Here is a tiny trained network, its code and every weight. The questions are about switching its units off for an input and a class, where a switched-off unit gives its printed mean instead of its output.

import numpy as np


def w(rows, s, z=0):
    codes = np.array(rows[::2]) - 128.0
    scale = np.full(codes.shape[1], s)
    scale[-1] = z or s
    return codes * scale


def norm(h):
    return h / np.sqrt((h * h).mean(-1, keepdims=True) + 1e-5)


def f(y):
    return y / 2 * (1 + np.tanh(0.7978845608 * (y + 0.044715 * y**3)))


def log_softmax(a):
    a = a - a.max(-1, keepdims=True)
    return a - np.log(np.exp(a).sum(-1, keepdims=True))


def net(x, mask):
    res = np.array(x, float).reshape(1, 7) / 4 @ E
    u = 0
    for l in range(2):
        y = f(norm(res) @ A[l][:, :-1].T + A[l][:, -1])
        res = res + np.where(mask[u : u + 6], y, B[l][:, -1]) @ B[l][:, :-1]
        u += 6
    return log_softmax(norm(res)[-1] @ U[:, :-1].T + U[:, -1])


A, B = {}, {}
E = w([
[85,192,151,100,34,113,197,148,164,111,68],'x0',
[134,124,102,84,178,129,204,111,74,162,127],'x1',
[171,222,177,163,128,235,186,148,90,127,135],'x2',
[99,160,20,146,134,127,186,177,58,103,162],'x3',
[127,150,153,25,114,238,1,59,150,77,169],'x4',
[55,124,140,69,107,81,212,210,107,145,185],'x5',
[55,115,23,162,57,114,147,67,166,87,203],'x6',
],0.006)
A[0] = w([
[121,122,112,203,180,117,218,201,64,119,145,114],'L0N0',
[95,240,108,173,71,166,254,165,86,124,128,110],'L0N1',
[115,170,183,43,179,141,204,238,13,186,87,194],'L0N2',
[227,202,184,125,122,214,75,112,135,112,115,76],'L0N3',
[91,85,51,140,154,83,160,137,145,123,169,3],'L0N4',
[133,228,131,152,91,117,237,183,129,139,68,98],'L0N5',
],0.0079,0.0032)
B[0] = w([
[118,147,111,102,66,126,97,181,80,240,146,220],'L0N0',
[213,228,37,112,106,35,59,84,172,86,145,224],'L0N1',
[208,98,36,83,144,86,244,179,152,51,106,254],'L0N2',
[42,112,185,174,235,171,146,120,114,159,136,212],'L0N3',
[129,110,156,154,140,186,96,115,78,73,113,169],'L0N4',
[137,140,72,19,130,83,110,71,254,105,154,209],'L0N5',
],0.0087,0.0088)
A[1] = w([
[231,169,102,114,129,89,97,105,177,145,111,6],'L1N0',
[118,124,211,82,121,120,165,144,225,139,89,202],'L1N1',
[95,74,117,159,72,72,91,124,186,59,107,61],'L1N2',
[134,165,85,199,101,100,103,161,97,214,124,143],'L1N3',
[97,177,101,68,144,213,135,103,167,61,174,244],'L1N4',
[211,112,177,158,167,117,123,127,152,209,2,98],'L1N5',
],0.0092,0.0019)
B[1] = w([
[144,144,126,121,141,109,169,73,175,118,180,246],'L1N0',
[155,151,105,104,4,86,118,153,116,223,140,191],'L1N1',
[209,172,142,123,117,74,217,146,117,102,96,203],'L1N2',
[167,155,190,72,93,89,132,83,128,182,146,175],'L1N3',
[116,181,153,112,164,110,107,40,178,160,182,254],'L1N4',
[96,153,63,97,135,150,163,121,216,51,175,213],'L1N5',
],0.011,0.0063)
U = w([
[152,51,72,140,195,171,180,217,59,140,115,148],'0',
[197,177,84,65,120,52,190,93,197,119,176,184],'1',
[29,155,193,149,182,227,73,35,166,122,162,163],'2',
[77,104,143,119,106,199,138,189,215,114,97,46],'3',
[96,133,122,150,101,190,100,166,109,106,51,2],'4',
[120,124,174,118,31,99,94,149,75,246,134,133],'5',
[148,87,168,202,111,96,168,137,90,38,47,40],'6',
],0.014,0.0058)

Each question gives the input, the list of numbers given to net, and the class t.
The units are the neurons (one row each of A and B). Each row of codes is followed by its name. A weight is (code - 128) times the scale printed after its matrix; where a second scale follows, it is the last column's (A, B and U).
mask holds one flag per neuron, layer by layer. A switched-off neuron (its flag False) gives its mean, the last column of its row in B, instead of its output. The means were averaged over made-up inputs and are rounded, as every weight is.
A unit's drop is (log p(t) with every unit on - log p(t) with that unit switched off) / (log p(t) with every unit on - log p(t) with every unit switched off).
The circuit of an input: a set's keep is (log p(t) with only the set's units on - log p(t) with every unit switched off) / (log p(t) with every unit on - log p(t) with every unit switched off). Starting from all 12 units, units are removed one at a time, each time the one whose removal leaves the highest keep (on an exact tie, the one counted first), for as long as the keep stays at least 0.8.
units of the circuit, in order: the units of the circuit, biggest drop first
most important unit: the unit with the biggest drop
k most important neurons: the k neurons with the biggest drops, biggest first
top k neurons in layer l: the k neurons of layer l with the biggest drops, biggest first
drop of u: that unit's drop, to one decimal
input [-5,6,-8,-3,-7,3,7], class 5: most important neuron -> L0N2
input [8,6,8,-4,8,0,4], class 2: units of the circuit, in order -> L0N3, L0N2
input [-6,-1,-3,-3,5,4,2], class 2: units of the circuit, in order -> L0N2, L0N1
input [-7,0,0,-6,4,7,7], class 2: 2 most important neurons -> L0N2, L0N1
input [-2,1,0,2,0,0,0], class 5: top 3 neurons in layer 0 -> L0N0, L0N5, L0N1
input [-1,5,-3,5,1,-3,0], class 0: top 3 neurons in layer 0 -> L0N1, L0N5, L0N4
input [1,-6,-4,-8,0,6,-1], class 5: 3 most important neurons -> L1N1, L0N1, L0N2
input [7,3,-2,-2,0,-8,-4], class 3: top 2 neurons in layer 1 -> L1N5, L1N1
input [-4,-1,-8,6,-2,1,-1], class 5: 2 most important neurons -> L0N2, L1N3
input [-6,-1,-8,4,-6,5,4], class 5: 3 most important neurons -> L0N2, L1N3, L0N0
input [-8,-5,-5,-6,-4,-2,6], class 6: drop of L1N0 -> 0.1
input [-8,-7,-4,-5,8,-7,-4], class 2: drop of L1N2 -> 0.0
input [-5,4,3,-4,5,-4,-8], class 2: drop of L0N3 -> 0.2
input [-7,6,-1,8,4,-8,-3], class 2: most important unit -> L0N2
